Here is a tiny trained network, its code and every weight. The questions are about switching its units off for an input and a class, where a switched-off unit gives its printed mean instead of its output.

import numpy as np


def w(rows, s, z=0):
    codes = np.array(rows[::2]) - 128.0
    scale = np.full(codes.shape[1], s)
    scale[-1] = z or s
    return codes * scale


def f(y):
    return np.maximum(y, 0)


def log_softmax(a):
    a = a - a.max(-1, keepdims=True)
    return a - np.log(np.exp(a).sum(-1, keepdims=True))


def net(x, mask):
    res = np.array(x, float).reshape(1, 3) / 4 @ E
    y = f(res @ A[0][:, :-1].T + A[0][:, -1])
    res = res + np.where(mask, y, B[0][:, -1]) @ B[0][:, :-1]
    return log_softmax(res[-1] @ U[:, :-1].T + U[:, -1])


A, B = {}, {}
E = w([
[132,141,152,232,209,118,233,120,157],'x0',
[155,2,62,66,110,234,190,211,187],'x1',
[2,185,177,150,85,222,129,242,79],'x2',
],0.011)
A[0] = w([
[55,133,141,142,103,212,161,223,153,161],'N1',
[139,29,106,147,168,170,201,161,139,189],'N2',
[116,146,136,188,146,2,181,4,73,255],'N3',
[104,100,112,138,83,170,176,129,101,63],'N4',
[94,122,153,98,115,55,143,59,99,113],'N5',
[155,32,58,91,98,48,122,82,182,193],'N6',
[116,120,163,189,173,98,155,97,166,105],'N7',
[66,159,176,154,148,190,164,208,109,207],'N8',
[203,104,143,105,186,101,82,46,200,161],'N9',
[126,127,160,129,94,93,34,82,123,172],'N10',
[159,55,40,76,203,94,174,34,155,141],'N11',
[63,91,109,200,135,228,231,205,208,181],'N12',
[49,105,138,59,41,188,67,173,105,181],'N13',
[85,197,162,174,172,125,174,66,129,152],'N14',
[117,114,100,134,99,42,116,8,143,188],'N15',
[159,211,159,199,163,96,105,48,68,177],'N16',
[83,148,68,103,115,123,37,147,48,159],'N17',
],0.0098,0.0044)
B[0] = w([
[110,53,218,200,84,139,113,138,133,226],'N1',
[173,94,151,149,49,169,206,138,254,212],'N2',
[80,217,88,101,191,44,134,139,82,249],'N3',
[76,100,137,120,117,109,133,194,132,157],'N4',
[62,106,116,162,152,120,87,177,119,171],'N5',
[192,151,125,157,139,188,66,61,165,222],'N6',
[95,190,98,98,134,76,151,70,126,177],'N7',
[119,119,203,167,63,142,147,87,54,219],'N8',
[141,228,77,144,194,114,71,52,175,214],'N9',
[129,136,95,91,235,112,92,144,110,188],'N10',
[176,192,107,106,144,150,107,30,201,226],'N11',
[155,76,169,114,52,106,213,123,149,239],'N12',
[89,27,143,89,158,223,61,202,61,241],'N13',
[60,153,113,121,123,125,178,74,95,197],'N14',
[106,184,143,145,201,46,92,127,107,208],'N15',
[21,194,67,130,166,4,133,198,58,230],'N16',
[84,129,169,109,173,185,83,123,69,195],'N17',
],0.0083,0.019)
U = w([
[156,174,100,72,137,104,173,178,65,189],'0',
[97,192,63,137,230,54,113,163,72,18],'1',
[200,187,108,146,165,172,85,46,157,180],'2',
[134,165,101,116,149,53,218,136,152,21],'3',
[92,51,142,127,124,228,87,201,30,248],'4',
[177,74,153,167,11,156,175,203,178,70],'5',
[111,170,149,175,52,114,220,100,63,198],'6',
[182,129,58,125,71,254,177,106,180,138],'7',
],0.0092,0.0018)

Each question gives the input, the list of numbers given to net, and the class t.
The units are the neurons (one row each of A and B). Each row of codes is followed by its name. A weight is (code - 128) times the scale printed after its matrix; where a second scale follows, it is the last column's (A, B and U).
mask holds one flag per neuron, in row order. A switched-off neuron (its flag False) gives its mean, the last column of its row in B, instead of its output. The means were averaged over made-up inputs and are rounded, as every weight is.
A unit's drop is (log p(t) with every unit on - log p(t) with that unit switched off) / (log p(t) with every unit on - log p(t) with every unit switched off).
The circuit of an input: a set's keep is (log p(t) with only the set's units on - log p(t) with every unit switched off) / (log p(t) with every unit on - log p(t) with every unit switched off). Starting from the 12 units with the biggest drops (on a tie, the unit counted first), units are removed one at a time, each time the one whose removal leaves the highest keep (on an exact tie, the one counted first), for as long as the keep stays at least 0.8.
circuit, biggest first: the units of the circuit, biggest drop first
k most important neurons: the k neurons with the biggest drops, biggest first
drop of u: that unit's drop, to one decimal
input [7,5,-4], class 7: circuit, biggest first => N2
input [6,0,-2], class 3: circuit, biggest first => N13, N17
input [-5,-1,-7], class 2: 2 most important neurons => N6, N11
input [6,1,-6], class 2: 2 most important neurons => N11, N6
input [1,1,5], class 4: 3 most important neurons => N13, N2, N11
input [6,0,6], class 6: 3 most important neurons => N8, N14, N13
input [-7,-6,3], class 4: 3 most important neurons => N13, N9, N17
input [7,2,1], class 5: drop of N3 => 0.1
input [-6,-1,-6], class 2: drop of N6 => 1.1
input [1,0,0], class 6: drop of N9 => 0.3
input [4,6,-2], class 7: drop of N6 => 0.1
